[-10.0  -6.2  -2.0  -1.0  -1.8  -3.2  -4.5   2.9   3.3  -2.8   1.1   5.3
 -13.3  13.1  -1.7  -2.4  -7.0   8.8   2.9   4.1   9.3   4.0 -16.6   5.3
   9.4   0.7  -6.5 -25.8  -5.7  20.8 -18.9  -2.1  -5.2   3.7  -4.5 -21.9
  -0.2  -2.4   1.5  27.7  -3.5  21.1  -4.6  -1.4  -2.2  -2.4   0.6  17.2
   2.7  -8.8   4.9   1.9   1.1  18.6   2.5  -2.7   7.8  -3.3  -4.3  22.1
  -9.4 -15.6   2.4   2.8  -5.2  -2.6 -16.4  -2.2  -1.9  -5.7   7.2  -0.5
 -11.0  -0.4   1.4  -4.5]
Dabak > kesil
[  9.4   6.6   2.9  -5.9   3.1   0.3  14.6  -3.8  38.2   7.6  -3.3  -0.8
  -5.8  11.9  -1.4  -0.4 -10.9   9.4   0.0   2.0   3.3   5.3  -5.2  20.2
   1.5   3.1  -4.5 -14.5 -10.4  23.7   1.3  -4.6  -2.6   2.6   2.2 -13.8
 -11.2 -19.4  -1.1  22.6  -2.5  13.2   7.6  -9.0   0.9  -0.2   8.0  11.8
   2.8 -17.6   2.3   5.3   2.1  23.4  -1.4  -8.2   5.1   5.5  -2.1   3.6
 -16.6 -30.8   2.2  10.1  -4.9  -4.8 -24.7  -4.2  -2.8  -5.2  -3.7   0.0
  -2.7   6.3  -6.8   5.3]
Dabak > refi
[-11.8  -9.4   0.9   0.6   5.9  -3.2   5.7  13.4  24.2   0.9  -2.4   2.1
 -14.3  -1.6  -2.8  -5.2  -5.1   2.8   5.2   3.6   4.2  -1.0 -15.3  15.5
   3.6  -6.1  -2.6 -28.0  -6.4   7.7  -9.1  -7.2  -7.7  -3.9 -13.9  -2.9
  -1.2  -1.2   2.9  28.5  -2.0  34.5   4.3  12.7   5.0   3.5  -5.6  13.8
   2.8 -15.8   6.3   4.9   1.3  -1.7   0.7   1.4   8.0  -8.6   1.9  35.3
 -10.2 -26.7   2.5   4.0   1.4  -0.7 -10.7  -4.0  -0.4   0.4   0.7  -1.2
  -5.9  -2.6  -2.4  -0.6]
Dabak > refi
[-86.0 -45.2  -7.9   6.7  -4.8 -10.7 -20.6 -39.2 -86.0 -25.7  -1.0  13.8
  -8.9 -13.7 -10.8   1.6  14.1 -17.8  -9.4  11.1  18.3  -1.6 -26.3  43.3
  -0.5 -23.9  25.4 -55.3   8.6 -56.0 -32.0  -0.2  -9.0  -9.4 -45.2   2.0
  19.9  26.9   9.4  55.7  13.1  85.1 -20.2  86.0  11.4  12.5 -26.4  -3.1
  22.1   4.3  12.9  -6.9 -13.6  -8.3  -0.8  11.6  23.9 -33.5  -2.9  35.0
  21.2  35.1 -15.7  -8.4 -26.0  -5.9  -3.4  -6.1  -0.6 -11.2  48.7  -6.6
   2.0 -23.5  -0.7 -19.4]
rara > falan
[-32.2  -6.8  -2.0   0.3   2.2  -9.1   4.6 -11.6  12.8   2.8  -0.5  -1.5
  -9.5   9.4  -4.2  -5.7   4.1   2.4  -0.1   0.3   0.3   7.1 -15.9  57.1
  -1.3  -6.1  -3.0 -23.2  -9.6   9.4  -1.4  -2.5  -5.5   3.2 -17.0  -7.0
  -7.2  -3.5  -1.5  25.4   4.2  31.9   1.0  12.1  -0.7   1.7   7.9  15.8
   5.3 -13.4   3.3   3.9  -3.4  13.5   1.4  -9.7  13.5   2.4  -2.4  19.5
 -18.7 -27.4  -9.7  14.1  -2.4  -1.7 -25.9   4.4   1.3   1.0  -0.7  -7.0
  -6.5  -0.1  -7.6  -3.2]
Dabak > refi
[ 38.5  -4.9   0.4   1.2  -0.7   7.5   0.2   3.5   0.1   3.1  -4.7   1.3
   4.0  15.4   8.2  -1.3  -6.5  11.4   5.2   7.4  -5.1   4.0   4.5 -11.6
   5.9  -0.6  -1.8   0.7  -1.0   5.0   2.2  -3.9   0.1   9.6 -16.3 -26.5
 -15.1   9.6  -3.4  -6.1  -3.6  -2.0   0.3 -18.2  -3.7   1.6   6.3   4.7
   2.9  -6.1 -12.1   8.2   1.6  40.3   0.1 -11.2  -1.9  -2.7  -4.1  -3.6
  -6.3 -21.8   6.7  -4.5  -6.2   0.5  -7.3  -5.4  -8.6  -0.5  -9.3 -13.5
 -20.9   9.7   0.2 -10.1]
zabu > dok
[ 36.8  -5.1   4.6   2.3  -7.8   3.8 -10.1  -2.5 -13.5  -9.9   2.6   0.9
   2.0  19.6   3.5  -1.9  -6.3   7.9   0.3   0.6   1.9  -0.1  -5.9  14.7
   8.5   1.1  -5.7  -6.4  10.4   6.0   4.5  -7.8   1.4   8.9 -19.5 -16.3
   0.4  14.3  -2.6   7.3   1.7  11.1  -3.2  -6.0  -5.1  -1.7   0.4   7.1
  -0.3  -3.5  -0.7  -0.1  -0.6  22.2  -1.2  -5.0  -0.6  -1.2  -0.3   0.3
  -0.8  -4.5  -1.2   3.4 -10.7  -1.7  -5.2   1.2  -0.6  -4.3   8.6   3.2
 -12.6  -7.3   1.0 -11.8]
zabu > fel
[ 52.6  -3.5  -0.4   8.0 -12.1  -2.3 -19.2  -5.6 -28.7 -15.8  -0.4   5.9
  -0.3  23.4   7.7   3.1  21.2  11.0   1.6  -1.4   1.7   3.9  -1.5  43.2
  10.9   1.0  -1.8  -7.6  -4.6   8.7   5.8  -4.6   5.5  18.7 -33.4 -25.9
  -4.4  17.9   0.3  -4.0   5.6  11.4  -8.5  -8.0 -17.1   6.7   5.1   2.9
  -1.8  -3.8  -5.0  -0.7   3.1  35.6   0.5   4.6   0.9  -2.8 -16.4  13.0
   0.1 -18.8 -12.4  -6.7 -10.0  -0.7 -12.8   3.1  -7.6   2.6   1.0  -2.2
 -12.3   6.8  -1.1 -26.5]
zabu > dok
[ 26.7  -6.3   0.6   7.6 -12.6   1.7 -13.4 -10.1 -21.4 -11.8   0.4   1.1
   4.3  25.1   7.3   5.9   3.9  12.0   2.6  -0.5  -8.9   4.2   3.4  20.7
   7.7  -3.5  -1.6  -3.8  -4.1   8.7   4.9  -3.0   4.3   9.3 -11.1 -25.6
 -12.4  13.3  -1.4  -7.5   8.1  10.6  -4.5 -15.5  -4.5  -2.7   0.9  10.3
  -0.8  -4.7  -8.7   8.7   1.2  34.7   0.8 -10.1   0.8  -2.3  -0.9   7.8
  -4.2  -8.5  -3.1   2.3  -9.5  -2.2  -6.6   0.9  -4.9  -1.1  -0.3   3.2
 -14.5   6.1   4.1 -16.0]
zabu > dok
[-14.4  -3.1  -2.9   5.0   4.3  -7.4  10.3   6.1   5.1   2.7   1.8  -2.5
 -19.7  -1.0   0.1   2.1  -1.1   4.6   1.8   0.8   4.6   4.3  -7.7  27.2
  -6.5  -1.5  -1.9 -26.2  -5.9   0.3 -11.0  -1.4  -2.0   2.9 -11.2  -6.1
  -2.9   7.5  -1.3  32.2  -9.9  28.0   0.9   2.6  -0.6   2.1   0.0   5.8
  -1.8 -16.7   2.5   4.1   5.5   6.5   4.7  -5.1   8.1  -5.4  -1.9  15.8
  -0.5 -20.9  -4.5   7.2  -0.6   1.9 -13.7   3.0  -4.2  -0.6  -0.9   3.6
   5.6  -1.1  -2.0  -2.4]
Dabak > kesil
[ 13.3   8.8   0.2  -3.6   9.1   5.3   8.5  -9.7  14.1  -6.0   0.4   1.9
  -1.0  15.4   4.5   0.9  -8.1   9.8   0.5   3.7   5.0   1.9   5.0   4.6
  -4.0  -0.8   2.7  -2.8  -2.4   4.2   1.3   0.0  -8.9   9.0   4.0 -14.1
  -4.9 -10.0  -2.3  15.6   2.2   8.5   3.8 -10.6   3.3  -0.8   3.3  10.9
   3.8 -10.6   3.4   5.2   2.2  13.8  -1.8  -6.4   4.5  -0.7  -0.9 -11.2
  -2.5  -4.9   2.6   1.1 -14.4  -2.6  -5.3  -2.6   9.2  -1.5   0.7   3.7
  -9.5   3.4  -3.6  19.6]
rara > sev
[-19.6  -2.3  -0.6  -6.0  -1.7  11.8   1.1 -24.8 -10.3 -11.0   1.1   0.7
   0.3   6.2  -1.8   4.4 -10.0   0.2  -0.3   7.5  11.2   3.8   8.0 -34.0
  -4.0   2.0   7.0 -15.1  10.0  -2.4  -4.6   2.2 -12.7   5.6  11.4  -5.4
   4.0 -15.4  -3.4  21.9  -2.3  16.7  -3.5  -1.7  10.7   0.1  -4.9  14.9
   4.1  -3.4  11.8   1.2   0.4  12.1   0.4 -12.9  11.9  -1.8  -2.1 -10.3
  -3.3  16.6  -1.9  -3.4 -22.1   0.1   1.4  -6.8  11.7  -1.8  15.9   3.7
  -1.7   3.7   7.3   3.0]
rara > falan
[-11.9  16.3  -0.7 -13.2   3.8   6.7   9.0  -4.3 -14.2  -5.7   2.0  -1.7
   1.7   5.0   0.6   6.2 -26.3   5.2  -0.9   7.5  10.6   3.9  10.8 -39.5
  -6.6   6.0   0.9  -4.3   3.0   8.5  -6.8   2.9 -13.3   5.4  17.4 -13.2
  -4.9 -11.3  -8.4  23.2   3.3  -1.4  -0.4 -16.8   4.0  -2.1   6.0  10.7
   0.7  -5.1   6.3   5.4  -9.2  14.6  -3.1  -7.0   5.9  -6.2   1.5 -14.6
  -5.1  12.2   9.8   3.6 -15.1  -3.5   5.4  -7.6   3.8  -3.2  18.4  11.3
  -7.1   0.4   2.7   5.5]
rara > Met
[-10.0   0.1   1.9  -4.8   7.9  -1.2  10.0   6.5  28.2   2.5  -3.4   3.2
 -10.1   6.6  -2.2  -2.2  -8.9  10.8   0.4   1.7   7.7   3.5  -8.4   5.0
   1.4  -0.4  -8.1 -19.1  -8.2  30.6  -2.0  -2.2  -6.0   6.0  -0.4 -18.0
  -3.9  -7.1  -0.5  29.2  -9.0  16.2   6.8 -16.0  -2.2  -3.3   6.4  19.7
   1.3 -15.8   3.4   2.4   2.5  21.3  -0.2  -9.0   7.5  -3.1  -3.9  14.7
 -16.3 -28.7   3.4  10.9  -9.8  -1.4 -18.2  -2.1   0.0  -9.3  -3.3  -0.5
 -14.8   8.2  -0.1  -3.6]
Dabak > refi
[ 18.2  -8.6   4.0   3.0 -14.7  -3.3 -21.6 -21.5 -28.1 -14.6  -2.5   3.5
  -0.3  16.9   6.4   1.0   2.4   3.8   5.5  -2.4   0.1   9.0  -5.3  48.3
   9.2  -9.1  -2.6 -10.0  -8.0   6.7  -1.4  -1.2   4.3   1.7 -17.7 -21.2
  -7.6  15.2  -1.3  -1.6   6.2  15.5  -9.1   2.0 -15.1  -3.0  -0.5   3.6
  -2.1  -4.6  -0.4  -5.2   1.3  28.2   1.6  -7.4   5.9  -2.1  -7.1  14.9
   1.0 -12.0  -5.9   0.0 -10.3  -1.0 -17.1   2.3  -1.3  -3.1   8.2  -1.4
 -10.7   6.5   6.8 -17.5]
zabu > dok
[ 31.7  -9.0  -2.0  -2.0  -8.9  -0.6  -2.4  -7.3  -4.2  -3.9  -1.3   0.4
   4.9  20.3   6.1   3.9  -4.9   9.9  -0.5  -1.7  -2.6   6.1  -4.3  11.3
   7.0  -1.5  -3.2 -11.1  -5.0   9.4  -5.6   0.7   1.2   6.7 -22.2 -21.7
 -10.0   0.9  -0.1   2.4   4.4  13.7   0.9  -2.3  -5.3   3.7   2.1  12.1
  -0.4  -7.8  -3.4   1.1   2.9  34.0  -3.5 -12.0   5.2  -4.4  -6.2   8.1
 -10.4 -17.1  -4.5  -2.5 -13.3   3.5  -9.9  -3.6  -2.3  -6.6   5.4  -0.3
  -8.8   4.9  -7.2 -10.4]
zabu > fel
[ -5.6   7.5   2.5   0.5   6.2   7.0   0.9  -3.3  -8.0 -16.3   0.1   0.8
   2.5   5.2   1.4   2.9  -6.7  19.9   0.4  -1.0   1.5  -2.6   2.3   4.5
   3.4  -0.9   7.7   1.8  -0.6  -5.0  -1.0   3.0 -11.4  13.9  10.8 -14.9
  -7.6  -9.6  -1.4  18.5  11.0  23.2  -0.4  -4.1  -0.1   2.7  -0.1  -0.7
  10.5  -1.8  -0.1   4.5  -7.2  -0.8  -2.9  -2.9   9.8  -3.6   1.1 -12.2
  -0.8  -3.7   4.2   0.1 -16.5  -2.3   4.7 -10.2   2.9  -3.0   8.1   5.8
  -6.2   1.2  -6.0  -0.1]
rara > sev
